What can hang from each mark
B: E G H M
U: B G M W
F: E
W: F G M U
G: B E U
H: E F J
E: B G H J M U
J: G
M: E H U

Known rows, with every way that one mark hangs from another
U{G{B{E{J}}} M W{F}}: -137  157  39  95  133  31  210  -69  -107  -101  38  -149  -96  -164  -58  -74  75  -92  68  -12  41  -73  84  -20  -3  33  3  -23  -22  140  34  86  11  63  -126  -48  121  82  -123  28  -55  51  73  -36
U{G M{H} W{F}}: -38  107  51  8  116  -81  325  7  124  -12  67  14  2  -151  -84  -133  -51  -86  68  -52  40  -56  117  -40  -113  48  26  -23  58  55  -74  -5  -79  -34  -115  -54  99  81  -247  25  -53  83  6  -26
W{G M{E{B} H} U}: 146  -81  14  -39  183  -138  323  -155  10  -57  63  30  -51  -50  -24  -28  -71  -212  84  44  160  40  52  -80  -91  -47  141  112  -99  -23  -66  -122  -107  -187  -12  83  152  60  -164  47  31  23  -29  99
J{G{E U{W{M}}}}: 72  -104  93  -48  74  -104  434  -67  -47  -32  47  39  5  -99  -39  -74  -111  -187  120  -66  39  21  -145  -12  115  -90  46  165  -57  54  152  121  -93  -53  65  76  71  83  0  43  32  99  -43  -168
H{F J{G{B{E} U{M}}}}: 131  41  81  -81  129  32  318  48  -93  -42  -112  86  -32  26  -25  92  31  -209  142  -46  -62  -13  -62  8  211  -56  0  153  -58  49  0  209  -84  -39  41  -80  88  227  115  115  -41  92  36  -63
E{M U{G W}}: -178  59  97  10  169  -39  -9  10  122  3  48  97  4  -105  -9  -81  -53  -7  99  -48  -34  -77  -48  -25  -305  67  10  -31  27  33  -251  137  43  14  -82  -35  103  50  -200  36  -63  86  -19  -28
U{B{H} G{E} M W}: -62  14  10  -13  -39  -65  -7  2  68  12  116  -3  32  -113  -77  -62  -61  -65  127  -30  95  -8  35  -47  -53  -40  -101  8  -6  -185  77  53  -63  -40  -186  -4  82  130  -170  7  -73  30  27  -165
H{E{M} F J{G{B U}}}: 102  48  100  -168  37  98  324  35  -74  17  -129  55  34  71  12  71  35  -66  142  -64  -180  7  -130  -6  193  -75  19  105  -118  50  -47  136  -36  -120  46  -111  92  183  163  132  -27  162  -9  42
J{G{B{H{F}} E}}: 94  68  92  -145  59  18  163  24  -198  -18  -33  47  29  68  -38  72  -10  -77  146  -82  -66  55  -141  -14  182  -92  41  2  -38  -14  298  -21  -89  -109  39  -47  76  154  178  117  -8  78  32  59
G{B{E{U} H{F J} M}}: -33  83  73  -115  105  8  -190  29  -204  -52  -28  75  -38  193  1  176  84  -84  169  -11  -159  -5  -114  -2  141  -21  20  -39  -32  113  27  -75  -73  -75  189  -59  106  149  322  151  -77  27  87  160
W{F G U{B{E H}}}: -19  6  120  -76  135  -215  175  -217  -106  -37  63  -294  -83  27  -30  28  -25  -116  136  57  166  9  13  -36  -50  -25  69  35  -168  277  283  -167  -76  -81  21  3  108  111  32  60  -9  -77  95  -12
W{F G{B} M{E} U}: 92  33  83  -71  260  -79  603  -205  -115  -179  36  -74  -167  -82  -45  -6  -2  -279  85  1  122  44  68  -56  -79  -79  184  107  -241  171  102  -60  -32  -150  32  115  135  36  -62  31  54  25  59  109
B{E{J} G{U} M{H}}: 35  -132  26  -34  -66  37  -265  -108  -223  -135  17  49  12  48  -124  -73  57  -159  138  42  -86  13  -33  7  345  -11  21  -43  -19  167  198  -124  -215  39  112  7  107  144  232  153  -103  -25  0  77
U{B{M{H{E{J}}}} G}: -23  80  15  -84  -147  11  -305  -60  -69  -15  62  -64  80  -16  -28  -24  13  25  97  17  -4  -13  36  -38  -64  19  -23  -71  33  15  -44  -96  -132  -97  -118  -101  120  122  -28  96  -40  101  31  119
B{E{J} M}: -118  -18  123  3  95  -48  -409  -10  -197  -110  50  -35  8  -19  -17  7  -7  -133  121  20  -6  -34  -30  20  28  23  57  -34  4  204  82  10  -115  -29  44  -70  107  190  269  145  -23  63  34  125
U{G{B} M}: -33  74  58  -25  116  22  24  37  9  -104  37  220  -24  -112  -33  -1  -23  -84  94  -68  36  -18  81  -18  -169  0  20  -29  -46  -56  -49  188  -24  -48  -186  -104  109  149  -200  51  -66  91  33  32
H{E{B G U} F J}: -124  132  173  -151  3  -12  -12  -34  74  158  -93  37  45  147  94  143  -25  113  145  -14  -79  -32  -157  -12  -71  84  78  23  -25  61  -306  46  -37  -76  -53  -133  111  80  133  107  -40  129  7  107
M{E{B H} U}: 9  -36  126  20  154  -90  -298  38  -23  -44  11  -90  -16  -80  -49  -21  -87  -170  122  -7  107  14  1  -11  -40  46  70  80  69  -81  -258  100  -127  -55  -64  8  111  224  127  98  -57  131  13  34
F{E{B H}}: -143  37  143  33  21  -122  -338  -22  -92  58  37  -80  -39  0  94  52  -73  -19  111  -18  35  -13  -82  20  11  97  82  4  62  148  -12  46  -161  38  -109  -138  107  129  181  112  -60  131  47  49
M{H{J} U{G W{F}}}: 117  101  108  -49  146  -71  342  26  141  -62  -4  60  1  -73  -67  -73  -41  -91  85  -29  22  -33  122  -32  -160  25  84  94  93  70  -173  10  -48  -78  34  -70  79  174  -55  33  -33  179  26  1
G{U{B{E H{F} M} W}}: -42  -66  75  -58  -105  -113  -178  -17  -115  38  78  -331  -10  38  -79  -13  -25  -190  185  -24  -22  -7  -66  0  45  -77  -31  -24  -18  113  137  -111  -207  -60  127  -2  86  142  157  88  -64  -24  62  -69
E{B{M} J}: -115  -62  87  2  115  -90  -434  -32  -137  -16  95  -61  55  31  -22  19  -3  -44  99  -3  27  -13  -72  -1  -50  50  -8  -17  7  86  144  18  -97  -73  -92  -77  98  99  99  123  -66  114  32  129
F{E{H U{G}}}: -217  169  147  8  73  -61  -170  -51  -37  11  -10  39  -82  -39  63  61  -36  19  118  -30  -2  -56  -56  16  -149  118  69  -12  76  186  -247  51  -91  111  -72  -79  99  90  95  87  -63  136  52  54
M{E{G{B} J U{W}} H}: 22  63  6  60  111  212  -223  15  -13  -30  24  103  12  -76  -37  -43  35  -13  81  -54  -118  -26  -86  -66  102  74  89  -17  172  -49  -179  2  -3  45  1  48  132  -14  -123  39  -79  65  -57  57
F{E{B G}}: -138  43  155  -7  -15  -55  -377  -56  26  32  52  25  1  -13  95  32  -81  -6  135  -6  -25  -22  -66  19  -59  81  145  28  -14  16  -5  153  -138  33  -150  -107  128  119  20  88  -47  94  14  27
F{E{B{M} H J U}}: -268  52  79  76  106  -61  -564  -106  -216  64  50  -171  -56  74  36  85  67  34  111  19  -42  -41  -186  15  115  151  -35  -4  88  174  -37  -22  -148  106  -82  -18  111  5  224  137  -106  114  75  139
J{G{E{B H{F} U}}}: -78  94  120  -64  134  -114  115  -69  -122  162  -61  -109  -2  104  15  77  -36  2  117  -52  24  -1  -269  -10  94  84  -24  51  50  71  -24  34  -111  4  -90  -24  81  25  103  112  -25  108  28  -25
G{B U{M{E{J} H} W}}: 139  -85  -52  72  108  184  104  62  -30  -70  24  80  16  -171  -151  -100  19  -201  101  -70  -58  -10  -2  -59  251  -34  -32  50  124  -83  -47  -9  -82  3  -7  69  99  87  -47  45  -88  55  -63  -19
J{G{B E U{W}}}: 153  -57  80  -52  11  30  227  -32  -102  -38  25  68  -7  -84  -50  -30  -88  -126  128  -107  -78  19  -176  -14  196  -86  24  103  -6  69  288  141  -64  -29  37  7  67  93  -45  61  -15  87  -30  -196
M{E{U} H}: 85  6  93  -77  151  0  -78  54  61  -55  -10  246  68  -56  -46  -14  -115  -144  135  -39  -51  -10  -78  -38  -40  51  95  -5  140  2  -213  -50  -85  -37  74  22  101  137  127  105  -24  34  -47  78
F{E{B J}}: -113  14  133  17  61  -48  -264  -49  -97  12  18  -35  22  -26  53  42  -34  -26  120  6  23  -24  -94  15  -46  70  58  25  62  124  85  31  -102  42  -103  -108  96  127  239  108  -32  114  43  103
W{G{B U} M{E H}}: 228  -51  -18  -53  104  34  438  -51  -57  -159  34  161  -11  -79  -85  -46  7  -294  97  -39  5  53  48  -68  145  -110  144  94  -102  -45  -23  -43  -121  -130  58  80  123  64  -1  31  -25  52  -42  23
G{E U{M}}: 2  -129  90  -66  107  -10  271  -14  20  -23  6  202  35  -83  -111  -34  -106  -193  171  -69  16  1  -98  1  160  -38  -45  74  -67  -12  93  84  -141  -9  -86  29  57  146  130  73  -33  26  -46  -88
H{E J{G{B{M}}}}: 110  90  117  -154  -38  3  -276  37  -162  -103  -1  128  17  55  59  120  -9  -32  106  -24  -164  17  -63  -4  153  -55  78  64  -63  100  89  160  -45  -191  81  -139  112  234  127  171  -24  190  45  80

Rows
19  -53  43  -27  160  -75  -249  112  53  -46  45  142  81  -3  -39  70  -38  -137  137  20  25  4  45  -34  119  -13  -21  109  -3  -206  -79  75  -35  -125  -48  -30  98  262  145  113  -112  104  -6  19 -> U{M{E{B{H{J}}}}}
-73  -20  105  -41  205  -78  145  -63  76  -45  27  138  -76  -118  -45  -5  -101  -82  117  -25  145  -32  79  -15  -309  6  9  29  -67  63  -94  79  -41  -67  -137  -39  103  160  -259  62  -11  57  9  71 -> W{U{G M}}
-190  -92  40  110  208  27  -429  7  20  41  88  -167  61  -28  -72  -102  73  64  110  16  11  -22  -45  -31  42  50  -25  32  17  -207  -89  104  -11  -2  -133  28  125  84  -123  43  -139  91  -35  59 -> E{B{H} G J M{U{W}}}
41  95  60  -17  67  0  7  38  135  -45  31  149  22  -152  -51  -75  -107  -103  105  -42  -39  -52  22  -54  -205  37  86  -9  168  -21  -328  -22  -34  -27  39  20  109  103  -135  49  -36  82  -46  -25 -> M{E{U{G W}} H}
42  176  43  -165  -155  79  44  -4  -108  -31  -14  44  -9  24  -24  20  13  -39  120  -55  -141  4  41  -25  -45  -53  84  -143  -33  39  -93  -127  -169  -171  -6  -132  137  128  -8  121  -11  102  36  222 -> U{G{B{M{H{E F}}}}}
-21  21  93  -31  110  -117  335  -198  -145  -35  13  -270  -17  -30  -10  -18  39  -167  115  5  92  12  -126  9  100  16  12  202  -84  167  242  82  -132  89  -51  66  79  42  150  51  6  90  93  -54 -> W{F{E{J{G{U{B}}}}} M}
173  -63  98  -90  82  -61  -112  46  79  -31  16  104  76  -41  -60  -59  -107  -131  128  -36  93  33  -20  -31  -165  27  42  27  117  -77  -74  39  -155  -68  -57  -53  90  190  8  58  -19  42  25  37 -> M{H U{B}}
-18  -143  35  66  121  -56  138  -61  -39  -31  74  -137  14  -123  -60  -78  -38  -199  103  -13  104  -3  -53  -34  3  -32  25  130  2  -10  -54  20  -56  -32  4  94  99  55  49  32  -31  101  -38  -42 -> G{U{W{M{E{B J}}}}}
-143  47  62  65  183  -6  -85  52  -95  73  -35  -217  -5  -41  -60  9  41  -139  87  -18  114  -20  1  -22  56  77  -39  27  74  -40  -242  -2  -121  -19  -180  -27  102  122  174  101  -74  143  26  129 -> U{M{E{B H{F} J}}}
-63  -62  47  -14  99  -118  -324  -183  -230  -64  102  -280  -63  51  -54  55  64  -95  126  88  120  6  8  -36  14  -44  -10  20  -119  192  260  -166  -99  -100  25  23  118  116  65  98  -44  -34  83  92 -> W{G U{B{E{J} H M}}}
-107  -84  48  63  231  37  -215  -104  26  2  38  -49  -40  -89  -53  -8  -20  -82  114  33  120  -23  3  -35  -20  61  7  105  -47  -115  -118  94  -45  -18  -205  75  140  99  -209  70  -50  43  -37  83 -> W{U{M{E{B G J}}}}
65  43  36  51  9  -4  -102  -21  23  -50  24  -116  11  -143  -62  -119  -16  -91  96  25  120  -39  73  -40  -186  32  10  23  166  -32  -187  23  -89  27  -64  -42  115  174  -109  18  -25  52  37  -52 -> M{H U{B{E{J}} G W}}
